Here is a tiny trained network, its code and every weight. The questions are about switching its units off for an input and a class, where a switched-off unit gives its printed mean instead of its output.

import numpy as np


def w(rows, s, z=0):
    codes = np.array(rows[::2]) - 128.0
    scale = np.full(codes.shape[1], s)
    scale[-1] = z or s
    return codes * scale


def norm(h):
    return h / np.sqrt((h * h).mean(-1, keepdims=True) + 1e-5)


def f(y):
    return np.maximum(y, 0)


def log_softmax(a):
    a = a - a.max(-1, keepdims=True)
    return a - np.log(np.exp(a).sum(-1, keepdims=True))


def net(x, mask):
    res = np.array(x, float).reshape(1, 5) / 4 @ E
    u = 0
    for l in range(3):
        y = f(norm(res) @ A[l][:, :-1].T + A[l][:, -1])
        res = res + np.where(mask[u : u + 11], y, B[l][:, -1]) @ B[l][:, :-1]
        u += 11
    return log_softmax(norm(res)[-1] @ U[:, :-1].T + U[:, -1])


A, B = {}, {}
E = w([
[181,156,194,75,191,160,63,172,142,38],'x0',
[79,160,157,149,212,107,156,189,191,200],'x1',
[84,159,176,140,101,248,229,102,116,107],'x2',
[124,136,131,139,119,125,126,132,124,128],'x3',
[148,174,123,76,71,75,168,99,252,77],'x4',
],0.0021)
A[0] = w([
[137,70,118,154,129,109,160,98,131,157,14],'0.n0',
[84,141,156,132,215,133,167,141,145,150,35],'0.n1',
[111,133,195,116,100,217,188,145,132,76,52],'0.n2',
[156,148,146,187,186,114,126,109,167,138,61],'0.n3',
[56,100,93,130,82,114,193,95,95,225,1],'0.n4',
[132,165,181,137,138,124,107,144,166,181,22],'0.n5',
[124,144,252,106,158,137,108,90,159,76,48],'0.n6',
[167,94,54,65,155,71,44,121,157,125,85],'0.n7',
[96,103,125,177,183,134,166,176,43,117,55],'0.n8',
[113,164,239,173,166,112,197,115,168,197,146],'0.n9',
[73,64,109,206,210,159,53,143,33,138,91],'0.n10',
],0.0028,0.0015)
B[0] = w([
[160,170,91,116,100,135,145,136,111,147,141],'0.n0',
[57,98,80,101,108,160,111,159,150,118,174],'0.n1',
[118,127,182,167,167,25,144,108,79,144,205],'0.n2',
[101,104,104,156,80,133,121,167,113,113,152],'0.n3',
[203,201,2,79,157,134,153,118,117,179,200],'0.n4',
[94,75,65,125,123,147,120,158,136,139,151],'0.n5',
[174,187,65,114,110,128,148,156,83,185,183],'0.n6',
[84,122,201,188,136,86,207,121,88,135,233],'0.n7',
[160,97,168,167,149,166,87,71,212,149,189],'0.n8',
[82,58,80,106,121,155,92,155,123,62,224],'0.n9',
[187,127,192,148,109,146,81,77,238,132,254],'0.n10',
],0.0031,0.0026)
A[1] = w([
[96,170,111,102,28,91,181,114,224,143,40],'1.n0',
[210,123,106,122,63,152,120,104,69,2,119],'1.n1',
[150,188,171,80,146,71,168,106,198,75,67],'1.n2',
[63,153,117,150,153,226,186,122,110,136,101],'1.n3',
[157,123,157,94,171,149,56,203,122,107,170],'1.n4',
[114,74,122,98,76,152,82,58,51,76,5],'1.n5',
[78,37,101,179,128,123,156,108,119,178,98],'1.n6',
[151,92,117,136,115,40,76,169,137,214,123],'1.n7',
[112,163,157,117,94,196,225,96,145,120,121],'1.n8',
[95,122,63,92,88,94,153,152,200,59,166],'1.n9',
[181,162,177,135,180,130,70,174,72,113,122],'1.n10',
],0.0029,0.0012)
B[1] = w([
[201,97,166,179,162,162,40,104,187,187,233],'1.n0',
[56,87,79,167,150,125,152,205,196,146,247],'1.n1',
[141,152,173,163,112,197,68,84,139,215,227],'1.n2',
[149,126,197,71,132,8,127,111,89,58,219],'1.n3',
[118,169,43,128,64,141,188,120,70,161,240],'1.n4',
[9,72,101,149,107,179,120,150,174,51,189],'1.n5',
[193,201,138,80,93,139,124,159,127,90,213],'1.n6',
[94,136,177,89,165,136,191,55,78,25,253],'1.n7',
[150,114,171,159,170,5,80,101,93,97,224],'1.n8',
[145,87,148,202,125,190,53,101,95,168,247],'1.n9',
[177,183,112,53,48,134,232,134,146,180,227],'1.n10',
],0.003,0.0022)
A[2] = w([
[128,116,161,102,147,1,99,122,83,100,1],'2.n0',
[137,170,122,53,121,154,104,182,106,120,64],'2.n1',
[130,62,76,189,93,144,132,86,104,82,174],'2.n2',
[27,123,132,125,221,107,110,215,182,166,63],'2.n3',
[157,178,211,129,114,201,128,184,143,97,167],'2.n4',
[134,117,33,175,109,71,156,88,157,151,153],'2.n5',
[98,166,184,131,143,64,166,107,93,77,104],'2.n6',
[133,93,153,130,146,188,79,142,73,175,52],'2.n7',
[169,188,119,81,125,145,125,203,124,75,36],'2.n8',
[189,107,120,119,153,58,106,188,137,103,59],'2.n9',
[147,86,155,143,167,202,90,103,42,166,113],'2.n10',
],0.0036,0.0012)
B[2] = w([
[92,66,199,196,178,135,199,63,76,99,215],'2.n0',
[125,172,78,113,115,119,161,140,102,154,171],'2.n1',
[68,149,140,81,178,139,112,227,176,115,250],'2.n2',
[88,91,120,106,21,174,108,167,109,1,238],'2.n3',
[147,116,67,147,148,80,138,104,105,181,245],'2.n4',
[152,181,146,75,158,170,144,180,65,124,245],'2.n5',
[146,2,148,113,184,62,162,90,54,98,226],'2.n6',
[138,150,115,146,124,121,72,64,216,151,184],'2.n7',
[102,187,69,104,150,146,159,124,89,206,183],'2.n8',
[110,94,135,165,143,132,181,105,87,152,176],'2.n9',
[173,165,171,146,80,63,99,92,227,149,228],'2.n10',
],0.0035,0.0023)
U = w([
[200,139,195,190,115,136,20,43,255,187,254],'0',
[113,42,219,148,197,41,197,61,39,77,97],'1',
[178,240,18,56,128,136,190,148,64,221,99],'2',
[10,64,95,94,71,190,90,239,162,9,55],'3',
],0.007,0.00072)

Each question gives the input, the list of numbers given to net, and the class t.
The units are the neurons (one row each of A and B). Each row of codes is followed by its name. A weight is (code - 128) times the scale printed after its matrix; where a second scale follows, it is the last column's (A, B and U).
mask holds one flag per neuron, layer by layer. A switched-off neuron (its flag False) gives its mean, the last column of its row in B, instead of its output. The means were averaged over made-up inputs and are rounded, as every weight is.
A unit's drop is (log p(t) with every unit on - log p(t) with that unit switched off) / (log p(t) with every unit on - log p(t) with every unit switched off).
The circuit of an input: a set's keep is (log p(t) with only the set's units on - log p(t) with every unit switched off) / (log p(t) with every unit on - log p(t) with every unit switched off). Starting from the 12 units with the biggest drops (on a tie, the unit counted first), units are removed one at a time, each time the one whose removal leaves the highest keep (on an exact tie, the one counted first), for as long as the keep stays at least 0.8.
units of the circuit, in order: the units of the circuit, biggest drop first
k most important neurons: the k neurons with the biggest drops, biggest first
k most important neurons of layer l: the k neurons of layer l with the biggest drops, biggest first
input [-6,-7,6,4,-6], class 3: units of the circuit, in order	(1.n5 2.n2)
input [-8,-1,-1,1,-6], class 2: units of the circuit, in order	(0.n4)
input [8,4,8,1,7], class 1: 4 most important neurons of layer 1	(1.n8 1.n3 1.n6 1.n10)
input [-3,3,-6,-3,5], class 1: units of the circuit, in order	(1.n7 2.n0)
input [-7,1,-4,-1,-8], class 0: units of the circuit, in order	(0.n10 2.n10)
input [-2,4,-3,1,-3], class 3: 2 most important neurons	(1.n9 2.n3)
input [5,-7,2,-1,0], class 3: 3 most important neurons of layer 1	(1.n5 1.n1 1.n6)
input [0,-6,-6,6,4], class 1: 3 most important neurons	(0.n7 0.n9 2.n0)
input [-4,7,5,-2,4], class 3: units of the circuit, in order	(0.n9 2.n3)
input [3,1,-5,-2,-6], class 0: 2 most important neurons of layer 1	(1.n3 1.n8)
input [2,0,-7,4,5], class 1: units of the circuit, in order	(0.n7 2.n0)
input [-8,-8,-5,8,-3], class 2: units of the circuit, in order	(0.n4 2.n5)
input [1,7,-4,3,-8], class 0: 2 most important neurons of layer 0	(0.n10 0.n8)
input [2,-6,8,-2,-8], class 0: most important neuron of layer 1	(1.n7)
input [-6,0,-5,-6,-3], class 2: 3 most important neurons	(0.n4 1.n3 1.n8)
input [5,5,8,1,6], class 1: units of the circuit, in order	(0.n2 2.n6)
input [2,5,-6,2,0], class 1: 2 most important neurons of layer 1	(1.n7 1.n1)
input [6,-6,3,-1,-1], class 2: units of the circuit, in order	(1.n10 0.n6 2.n8)
input [-8,1,-3,-7,-6], class 2: 4 most important neurons	(0.n4 2.n5 1.n9 1.n0)
input [0,4,6,0,5], class 1: 3 most important neurons	(1.n3 1.n8 0.n10)
input [3,-5,0,7,-4], class 3: units of the circuit, in order	(1.n5)
